Here is a tiny trained network, its code and every weight. The questions are about switching its units off for an input and a target symbol, where a switched-off unit gives its printed mean instead of its output.

import numpy as np


def w(rows, s, z=0):
    codes = np.array(rows[::2]) - 128.0
    scale = np.full(codes.shape[1], s)
    scale[-1] = z or s
    return codes * scale


def norm(h):
    return h / np.sqrt((h * h).mean(-1, keepdims=True) + 1e-5)


def f(y):
    return y / 2 * (1 + np.tanh(0.7978845608 * (y + 0.044715 * y**3)))


def softmax(a):
    e = np.exp(a - a.max(-1, keepdims=True))
    return e / e.sum(-1, keepdims=True)


def log_softmax(a):
    a = a - a.max(-1, keepdims=True)
    return a - np.log(np.exp(a).sum(-1, keepdims=True))


def net(x, mask):
    ids = ['αβγδεζηθλμξπστφω'.index(c) for c in x.split()]
    T = len(ids)
    res = E[ids] + P[:T]
    r = norm(res)
    for j in range(2):
        rows = slice(3 * j, 3 * j + 3)
        q, k, v = (r @ M[0][rows].T for M in (Q, K, V))
        z = softmax(np.where(np.tri(T) > 0, q @ k.T / 3**0.5, -1e9)) @ v
        o = O[0][rows]
        res = res + np.where(mask[j], z, o[:, -1]) @ o[:, :-1]
    y = f(norm(res) @ A[0][:, :-1].T + A[0][:, -1])
    res = res + np.where(mask[2:6], y, B[0][:, -1]) @ B[0][:, :-1]
    return log_softmax(norm(res)[-1] @ U[:, :-1].T + U[:, -1])


Q, K, V, O, A, B = {}, {}, {}, {}, {}, {}
E = w([
[99,173,147,172,88,170,112,200],'α',
[104,175,110,146,189,140,152,98],'β',
[150,143,192,141,73,173,139,161],'γ',
[133,112,167,183,135,85,102,159],'δ',
[119,122,99,151,112,162,159,111],'ε',
[123,130,98,110,116,150,198,201],'ζ',
[122,132,91,171,97,116,163,190],'η',
[132,119,127,125,215,183,151,180],'θ',
[137,95,97,153,157,115,219,99],'λ',
[122,129,164,174,169,199,163,93],'μ',
[122,126,129,106,157,210,189,95],'ξ',
[124,151,155,106,119,193,124,142],'π',
[171,62,153,136,94,141,198,191],'σ',
[151,102,156,122,205,152,169,112],'τ',
[58,89,198,2,236,121,132,162],'φ',
[139,113,165,137,144,196,143,95],'ω',
],0.014)
P = w([
[129,118,117,121,118,102,95,114],'0',
[206,158,127,124,250,254,162,181],'1',
[97,85,152,173,141,105,135,129],'2',
[192,166,143,110,188,143,189,158],'3',
[94,85,154,173,135,103,137,132],'4',
[153,202,158,126,124,102,201,99],'5',
[88,82,169,161,147,98,145,146],'6',
],0.019)
Q[0] = w([
[107,77,126,238,175,146,192,119],'head 0',
[37,3,130,90,133,138,147,108],'head 0',
[207,254,12,19,90,235,173,101],'head 0',
[86,147,133,244,109,181,189,128],'head 1',
[43,67,145,167,145,113,102,189],'head 1',
[225,214,75,61,108,172,60,58],'head 1',
],0.0091)
K[0] = w([
[182,151,106,133,80,66,130,57],'head 0',
[144,97,59,2,160,195,97,104],'head 0',
[96,175,218,135,175,160,252,153],'head 0',
[244,152,82,125,133,126,88,101],'head 1',
[137,71,19,105,52,128,93,57],'head 1',
[105,136,156,176,143,135,240,143],'head 1',
],0.01)
V[0] = w([
[250,158,163,231,171,138,129,142],'head 0',
[107,143,185,92,114,176,23,108],'head 0',
[187,182,77,200,94,223,141,134],'head 0',
[55,151,111,140,89,82,77,171],'head 1',
[92,168,77,142,153,96,86,46],'head 1',
[128,222,148,137,177,139,146,178],'head 1',
],0.017)
O[0] = w([
[172,172,136,174,234,149,148,139,160],'head 0',
[97,177,118,140,84,163,148,87,164],'head 0',
[156,109,133,44,163,254,105,162,3],'head 0',
[57,98,139,171,154,154,112,153,43],'head 1',
[88,161,82,86,190,100,133,140,81],'head 1',
[131,145,91,148,57,130,157,213,176],'head 1',
],0.017,0.007)
A[0] = w([
[130,148,150,176,142,200,97,125,3],'neuron 0',
[213,99,154,109,250,190,121,197,110],'neuron 1',
[153,148,59,85,149,90,114,106,113],'neuron 2',
[200,143,133,187,183,108,165,157,139],'neuron 3',
],0.018,0.0034)
B[0] = w([
[181,57,93,84,171,37,254,136,145],'neuron 0',
[178,169,15,183,57,134,142,79,254],'neuron 1',
[151,96,145,121,85,137,175,211,143],'neuron 2',
[129,149,167,88,131,218,71,212,235],'neuron 3',
],0.017,0.019)
U = w([
[45,49,107,161,113,198,189,179,16],'α',
[186,81,89,114,169,38,91,114,115],'β',
[97,42,38,199,134,138,93,124,65],'γ',
[122,138,111,178,40,28,149,104,103],'δ',
[181,191,223,137,115,45,186,166,18],'ε',
[29,150,118,127,70,207,131,91,87],'ζ',
[141,178,169,100,148,127,133,30,123],'η',
[143,99,147,21,75,99,143,123,125],'θ',
[185,79,195,178,119,136,77,58,86],'λ',
[96,95,97,79,161,149,63,98,255],'μ',
[98,11,140,128,84,135,78,167,178],'ξ',
[170,183,53,168,92,158,139,116,184],'π',
[150,73,159,153,139,114,248,102,56],'σ',
[79,146,70,88,153,77,182,188,94],'τ',
[122,139,188,126,104,179,116,206,214],'φ',
[82,150,141,212,200,137,120,114,196],'ω',
],0.012,0.0041)

Each question gives the input, a string of symbols that net reads in full, and the target symbol t.
The units are the heads (3 rows each of Q, K, V and O) and the neurons (one row each of A and B). Each row of codes is followed by its name. A weight is (code - 128) times the scale printed after its matrix; where a second scale follows, it is the last column's (O, A, B and U).
mask holds one flag per unit, heads first, then neurons. A switched-off unit (its flag False) gives its mean, the last column of its rows in O or B, instead of its output. The means were averaged over made-up inputs and are rounded, as every weight is.
A unit's drop is (log p(t) with every unit on - log p(t) with that unit switched off) / (log p(t) with every unit on - log p(t) with every unit switched off).
The circuit of an input: a set's keep is (log p(t) with only the set's units on - log p(t) with every unit switched off) / (log p(t) with every unit on - log p(t) with every unit switched off). Starting from all 6 units, units are removed one at a time, each time the one whose removal leaves the highest keep (on an exact tie, the one counted first), for as long as the keep stays at least 0.8.
circuit, biggest first: the units of the circuit, biggest drop first
unit that matters most: the unit with the biggest drop
top k neurons: the k neurons with the biggest drops, biggest first
heads that matter: for each layer, one digit per head in row order, 1 if its drop is at least 0.15 and else 0, layers parted by /
drop of u: that unit's drop, to one decimal
input φ π β ξ ξ, target δ: unit that matters most -> head 0
input δ π φ σ θ φ, target φ: heads that matter -> 00
input σ φ φ, target λ: heads that matter -> 01
input λ τ δ ε γ, target β: circuit, biggest first -> head 0; head 1
input δ α σ, target ω: heads that matter -> 01
input σ φ φ φ α, target λ: heads that matter -> 01
input α α δ, target α: heads that matter -> 11
input λ ω π λ α ω π, target β: heads that matter -> 11
input ζ ξ γ π ζ, target ξ: heads that matter -> 10
input τ δ γ γ λ π δ, target ε: heads that matter -> 01
input φ γ φ δ δ μ π, target δ: heads that matter -> 10
input φ δ λ, target δ: heads that matter -> 10
input γ γ τ β μ φ τ, target σ: circuit, biggest first -> neuron 0; head 0; head 1
input φ δ δ β τ, target δ: circuit, biggest first -> head 0
input ξ δ ω, target θ: circuit, biggest first -> head 1; head 0
input γ α φ α φ φ, target ε: top 2 neurons -> neuron 1; neuron 3
input γ τ θ, target σ: circuit, biggest first -> neuron 0; head 1; head 0
input ω δ σ ζ π, target η: top 2 neurons -> neuron 1; neuron 3
input π φ ζ, target ζ: drop of neuron 1 -> 0.1
input π φ β, target ζ: drop of head 0 -> 1.0
